Below are the code and all the weights of a small trained network. Each question names an input and a class and asks about switching units off, where a switched-off unit gives its printed mean instead of its output.

import numpy as np


def w(rows, s, z=0):
    codes = np.array(rows[::2]) - 128.0
    scale = np.full(codes.shape[1], s)
    scale[-1] = z or s
    return codes * scale


def f(y):
    return np.maximum(y, 0)


def log_softmax(a):
    a = a - a.max(-1, keepdims=True)
    return a - np.log(np.exp(a).sum(-1, keepdims=True))


def net(x, mask):
    res = np.array(x, float).reshape(1, 8) / 4 @ E
    y = f(res @ A[0][:, :-1].T + A[0][:, -1])
    res = res + np.where(mask, y, B[0][:, -1]) @ B[0][:, :-1]
    return log_softmax(res[-1] @ U[:, :-1].T + U[:, -1])


A, B = {}, {}
E = w([
[184,89,57,49,84,169,69,191],'x0',
[158,108,63,158,110,118,207,41],'x1',
[67,164,63,116,133,78,112,166],'x2',
[195,183,115,193,154,193,52,95],'x3',
[106,156,205,43,54,71,66,71],'x4',
[87,202,158,122,144,195,149,36],'x5',
[149,71,170,199,127,28,2,140],'x6',
[239,145,152,78,153,114,87,124],'x7',
],0.0083)
A[0] = w([
[129,92,44,61,156,122,58,175,125],'n0',
[169,91,3,140,124,104,88,187,156],'n1',
[155,101,160,194,180,89,66,178,102],'n2',
[114,117,61,177,26,82,137,71,153],'n3',
[156,151,211,121,64,119,94,67,86],'n4',
[207,130,164,123,160,186,111,74,73],'n5',
[160,173,155,68,131,170,134,232,165],'n6',
[145,128,53,121,194,148,181,183,168],'n7',
[69,163,194,56,135,132,178,96,165],'n8',
[240,176,140,130,146,153,97,66,173],'n9',
[111,97,172,5,119,101,139,136,97],'n10',
[115,224,92,109,98,72,176,112,140],'n11',
[130,119,132,222,150,139,37,205,176],'n12',
[84,153,95,215,203,178,145,109,91],'n13',
[78,99,113,102,115,45,99,163,252],'n14',
[153,198,95,114,160,148,254,93,61],'n15',
[129,141,148,46,130,70,152,122,84],'n16',
[158,111,165,122,164,78,71,167,121],'n17',
[69,83,120,80,89,128,133,180,142],'n18',
[78,133,116,169,67,164,147,124,168],'n19',
[146,149,98,198,161,146,220,158,196],'n20',
],0.01,0.0036)
B[0] = w([
[227,219,181,125,73,92,138,106,217],'n0',
[159,135,20,50,42,117,198,149,242],'n1',
[113,175,162,171,94,82,51,76,221],'n2',
[162,85,90,20,120,132,175,148,190],'n3',
[118,198,111,145,143,164,137,73,204],'n4',
[161,194,141,114,67,178,132,67,201],'n5',
[183,204,39,95,57,155,114,153,216],'n6',
[72,169,96,102,124,189,168,130,243],'n7',
[196,137,119,98,89,21,134,160,230],'n8',
[172,254,167,107,95,185,79,95,225],'n9',
[153,134,157,143,84,116,99,96,199],'n10',
[122,189,191,119,97,58,146,76,187],'n11',
[114,164,152,125,68,35,120,105,240],'n12',
[77,157,147,155,118,51,145,56,237],'n13',
[156,193,172,143,87,96,85,97,222],'n14',
[57,120,168,171,197,166,129,82,254],'n15',
[169,166,197,159,103,53,83,74,173],'n16',
[132,162,144,132,125,51,109,76,197],'n17',
[230,214,145,95,86,134,100,134,203],'n18',
[121,134,117,124,79,91,163,101,194],'n19',
[29,138,174,165,153,137,194,79,252],'n20',
],0.0088,0.011)
U = w([
[23,138,86,181,143,83,248,97,101],'0',
[145,172,118,115,130,255,170,88,109],'1',
[219,168,114,56,95,61,108,120,203],'2',
[75,154,204,240,153,52,80,72,148],'3',
[97,67,61,93,142,151,219,151,3],'4',
],0.008,0.0063)

Each question gives the input, the list of numbers given to net, and the class t.
The units are the neurons (one row each of A and B). Each row of codes is followed by its name. A weight is (code - 128) times the scale printed after its matrix; where a second scale follows, it is the last column's (A, B and U).
mask holds one flag per neuron, in row order. A switched-off neuron (its flag False) gives its mean, the last column of its row in B, instead of its output. The means were averaged over made-up inputs and are rounded, as every weight is.
A unit's drop is (log p(t) with every unit on - log p(t) with that unit switched off) / (log p(t) with every unit on - log p(t) with every unit switched off).
The circuit of an input: a set's keep is (log p(t) with only the set's units on - log p(t) with every unit switched off) / (log p(t) with every unit on - log p(t) with every unit switched off). Starting from the 12 units with the biggest drops (on a tie, the unit counted first), units are removed one at a time, each time the one whose removal leaves the highest keep (on an exact tie, the one counted first), for as long as the keep stays at least 0.8.
units of the circuit, in order: the units of the circuit, biggest drop first
unit that matters most: the unit with the biggest drop
top k neurons: the k neurons with the biggest drops, biggest first
drop of u: that unit's drop, to one decimal
input [-7,4,-4,-6,8,-3,-7,-6], class 2: top 2 neurons -> [n8; n3]
input [1,8,0,-8,-7,1,6,2], class 0: unit that matters most -> n20
input [0,4,-8,-8,-8,4,7,7], class 3: units of the circuit, in order -> [n1; n6]
input [-8,1,-7,0,-7,8,-3,7], class 3: top 3 neurons -> [n13; n15; n1]
input [0,-2,-2,4,-6,5,-6,1], class 0: top 4 neurons -> [n13; n20; n18; n15]
input [1,-3,-3,6,-4,7,-6,-4], class 0: units of the circuit, in order -> [n13; n20]
input [1,-5,3,-1,4,8,4,-6], class 2: top 2 neurons -> [n15; n20]
input [-4,-1,6,-1,6,5,-3,-6], class 2: top 4 neurons -> [n8; n20; n3; n2]
input [-7,4,0,6,5,-5,-6,0], class 3: top 2 neurons -> [n1; n7]
input [-4,2,-2,7,4,-2,-5,-3], class 3: top 2 neurons -> [n1; n7]
input [-1,3,-1,-1,-3,7,2,2], class 3: top 3 neurons -> [n1; n7; n6]
input [1,5,-7,-4,0,-6,-7,-4], class 0: drop of n20 -> 0.1
input [1,1,-2,-7,2,0,7,5], class 3: drop of n2 -> 0.2
input [5,3,0,5,3,7,-4,-4], class 1: drop of n12 -> 0.2
input [-2,-5,-7,-1,-1,-4,-7,4], class 1: top neuron -> [n12]
